Below are the code and all the weights of a small trained network. Each question names an input and a class and asks about switching units off, where a switched-off unit gives its printed mean instead of its output.

import numpy as np


def w(rows, s, z=0):
    codes = np.array(rows[::2]) - 128.0
    scale = np.full(codes.shape[1], s)
    scale[-1] = z or s
    return codes * scale


def f(y):
    return np.maximum(y, 0)


def log_softmax(a):
    a = a - a.max(-1, keepdims=True)
    return a - np.log(np.exp(a).sum(-1, keepdims=True))


def net(x, mask):
    res = np.array(x, float).reshape(1, 6) / 4 @ E
    y = f(res @ A[0][:, :-1].T + A[0][:, -1])
    res = res + np.where(mask, y, B[0][:, -1]) @ B[0][:, :-1]
    return log_softmax(res[-1] @ U[:, :-1].T + U[:, -1])


A, B = {}, {}
E = w([
[95,62,187,172,129,179,169,186],'x0',
[141,150,43,182,217,180,159,175],'x1',
[135,161,82,211,49,61,132,193],'x2',
[103,166,151,95,163,50,254,148],'x3',
[118,31,69,97,145,73,121,164],'x4',
[117,103,115,207,151,87,151,37],'x5',
],0.0097)
A[0] = w([
[134,112,145,81,190,156,128,54,39],'neuron 0',
[150,145,152,113,139,95,196,138,87],'neuron 1',
[125,110,116,156,100,175,56,119,86],'neuron 2',
[116,133,171,95,179,178,146,107,34],'neuron 3',
[134,95,156,121,82,101,138,79,67],'neuron 4',
[107,103,192,93,44,97,115,90,64],'neuron 5',
[139,186,142,144,104,164,156,90,81],'neuron 6',
[156,143,102,136,183,158,145,129,41],'neuron 7',
[120,80,114,94,104,105,132,127,103],'neuron 8',
[131,142,79,139,138,162,142,158,70],'neuron 9',
[134,45,62,94,136,62,125,149,116],'neuron 10',
[150,131,147,71,168,173,144,80,75],'neuron 11',
[97,136,92,148,168,151,132,144,127],'neuron 12',
[109,220,173,144,115,171,132,102,36],'neuron 13',
[127,90,167,113,150,159,151,135,91],'neuron 14',
[161,108,178,101,97,97,116,134,50],'neuron 15',
[149,158,109,209,37,84,137,191,3],'neuron 16',
[148,131,93,148,182,131,135,125,47],'neuron 17',
[92,101,145,165,133,149,139,143,96],'neuron 18',
[98,150,139,132,148,95,154,136,8],'neuron 19',
[127,146,111,151,86,102,147,148,56],'neuron 20',
[129,73,125,88,175,131,124,104,56],'neuron 21',
[122,76,204,168,123,169,170,159,85],'neuron 22',
[147,130,155,107,111,107,164,117,82],'neuron 23',
[149,102,104,165,92,186,35,107,10],'neuron 24',
[118,188,80,156,179,182,141,151,71],'neuron 25',
[107,126,144,123,160,85,169,144,64],'neuron 26',
[100,150,125,105,139,118,170,114,80],'neuron 27',
[132,165,157,108,152,83,210,134,53],'neuron 28',
[108,128,162,102,105,102,125,113,57],'neuron 29',
[129,83,188,201,101,147,160,191,61],'neuron 30',
[142,183,104,73,138,109,88,146,86],'neuron 31',
[133,133,145,84,150,149,121,147,93],'neuron 32',
[137,100,121,192,132,105,153,79,16],'neuron 33',
[128,172,105,155,96,95,106,159,56],'neuron 34',
[139,182,130,33,97,177,111,253,52],'neuron 35',
[143,189,171,153,121,158,149,114,91],'neuron 36',
[140,107,77,132,186,136,147,151,46],'neuron 37',
[151,115,153,114,124,129,133,121,26],'neuron 38',
[136,207,55,90,136,75,97,51,73],'neuron 39',
[106,150,122,96,128,113,160,132,108],'neuron 40',
[147,161,146,99,132,107,190,157,73],'neuron 41',
[123,90,137,221,167,93,146,18,90],'neuron 42',
[145,180,169,161,119,137,132,111,54],'neuron 43',
],0.013,0.0036)
B[0] = w([
[61,163,90,150,120,111,114,127,211],'neuron 0',
[130,95,124,140,142,165,99,104,194],'neuron 1',
[128,77,124,146,159,171,101,100,218],'neuron 2',
[85,152,95,132,107,111,111,136,198],'neuron 3',
[150,172,164,131,141,146,134,133,179],'neuron 4',
[168,209,193,131,141,145,106,124,221],'neuron 5',
[138,95,132,115,122,83,115,171,194],'neuron 6',
[146,172,161,136,124,135,115,123,179],'neuron 7',
[141,117,147,131,127,96,113,166,172],'neuron 8',
[132,161,166,128,130,125,114,121,174],'neuron 9',
[150,60,140,113,109,63,100,198,223],'neuron 10',
[77,154,95,146,118,109,105,124,208],'neuron 11',
[144,161,163,120,130,125,113,126,180],'neuron 12',
[145,79,148,121,123,66,104,184,212],'neuron 13',
[124,152,86,118,123,128,130,128,177],'neuron 14',
[138,172,164,143,137,135,123,132,172],'neuron 15',
[28,184,86,147,119,106,92,123,247],'neuron 16',
[142,159,163,129,140,139,125,140,173],'neuron 17',
[164,134,94,109,122,122,137,121,167],'neuron 18',
[114,116,128,143,145,146,117,114,160],'neuron 19',
[87,155,118,136,128,116,109,121,176],'neuron 20',
[92,134,100,133,106,92,99,147,183],'neuron 21',
[199,142,66,93,134,135,154,126,203],'neuron 22',
[129,115,141,141,145,140,110,116,165],'neuron 23',
[125,61,121,145,172,185,90,88,241],'neuron 24',
[162,175,191,126,130,141,101,131,214],'neuron 25',
[134,94,129,129,142,153,97,106,180],'neuron 26',
[126,100,120,136,140,155,119,114,173],'neuron 27',
[125,83,118,148,150,182,96,98,217],'neuron 28',
[143,157,159,134,133,140,118,133,165],'neuron 29',
[178,151,60,85,120,128,146,133,205],'neuron 30',
[167,137,89,107,128,147,169,121,194],'neuron 31',
[105,140,119,151,119,110,150,121,170],'neuron 32',
[91,124,159,123,116,128,183,114,177],'neuron 33',
[92,162,102,139,119,116,108,125,194],'neuron 34',
[80,89,177,137,107,116,252,102,247],'neuron 35',
[147,86,144,119,112,84,105,168,197],'neuron 36',
[156,161,172,135,129,125,99,136,183],'neuron 37',
[118,143,134,128,121,137,117,137,137],'neuron 38',
[210,152,41,76,123,152,174,133,252],'neuron 39',
[138,103,125,138,135,143,113,108,171],'neuron 40',
[124,93,123,140,148,162,115,104,191],'neuron 41',
[82,99,169,132,102,129,238,113,234],'neuron 42',
[133,94,132,116,125,92,116,168,181],'neuron 43',
],0.028,0.012)
U = w([
[39,177,103,151,115,123,93,110,68],'0',
[129,55,161,151,185,214,89,76,3],'1',
[167,203,254,132,144,162,111,124,87],'2',
[90,97,202,124,103,144,243,95,224],'3',
[190,149,72,64,125,160,166,117,172],'4',
[141,57,184,114,120,77,90,202,234],'5',
],0.0082,0.0014)

Each question gives the input, the list of numbers given to net, and the class t.
The units are the neurons (one row each of A and B). Each row of codes is followed by its name. A weight is (code - 128) times the scale printed after its matrix; where a second scale follows, it is the last column's (A, B and U).
mask holds one flag per neuron, in row order. A switched-off neuron (its flag False) gives its mean, the last column of its row in B, instead of its output. The means were averaged over made-up inputs and are rounded, as every weight is.
A unit's drop is (log p(t) with every unit on - log p(t) with that unit switched off) / (log p(t) with every unit on - log p(t) with every unit switched off).
The circuit of an input: a set's keep is (log p(t) with only the set's units on - log p(t) with every unit switched off) / (log p(t) with every unit on - log p(t) with every unit switched off). Starting from the 12 units with the biggest drops (on a tie, the unit counted first), units are removed one at a time, each time the one whose removal leaves the highest keep (on an exact tie, the one counted first), for as long as the keep stays at least 0.8.
circuit, biggest first: the units of the circuit, biggest drop first
unit that matters most: the unit with the biggest drop
k most important neurons: the k neurons with the biggest drops, biggest first
drop when u is switched off: that unit's drop, to one decimal
input [-8,-6,3,-8,1,-6], class 1: 2 most important neurons	neuron 24; neuron 2
input [-8,4,-6,-7,3,8], class 3: unit that matters most	neuron 42
input [8,7,6,3,-5,8], class 3: 2 most important neurons	neuron 42; neuron 33
input [7,-4,8,7,7,5], class 0: 4 most important neurons	neuron 16; neuron 39; neuron 24; neuron 20
input [-4,0,-8,4,8,-2], class 0: 2 most important neurons	neuron 0; neuron 11
input [8,7,2,-4,2,-5], class 4: 4 most important neurons	neuron 30; neuron 22; neuron 5; neuron 18
input [1,-5,6,1,-3,7], class 3: 2 most important neurons	neuron 42; neuron 33
input [-5,6,-4,5,0,-3], class 2: 2 most important neurons	neuron 25; neuron 24
input [-5,6,-3,-3,-7,0], class 5: 3 most important neurons	neuron 13; neuron 5; neuron 6
input [5,-8,6,-7,-5,-8], class 2: 3 most important neurons	neuron 5; neuron 42; neuron 15
input [3,-3,-3,2,-4,1], class 5: 2 most important neurons	neuron 39; neuron 16
input [2,-2,-1,4,-6,5], class 5: 4 most important neurons	neuron 35; neuron 13; neuron 36; neuron 6
input [-3,-4,1,-6,-7,-3], class 5: 2 most important neurons	neuron 13; neuron 6
input [-3,-6,-3,-5,-3,-5], class 2: circuit, biggest first	neuron 5
input [-7,-4,-8,-6,2,-1], class 0: 2 most important neurons	neuron 0; neuron 11
input [6,3,5,-7,1,-2], class 1: 2 most important neurons	neuron 24; neuron 39
input [2,3,5,3,1,6], class 3: drop when neuron 17 is switched off	0.0
input [-3,7,-3,5,0,-8], class 3: drop when neuron 35 is switched off	4.5
input [6,-2,5,-8,-6,-6], class 1: drop when neuron 2 is switched off	1.0
input [-4,-5,-3,2,-7,-2], class 5: drop when neuron 13 is switched off	0.8
input [-5,5,-3,4,8,2], class 5: circuit, biggest first	neuron 10
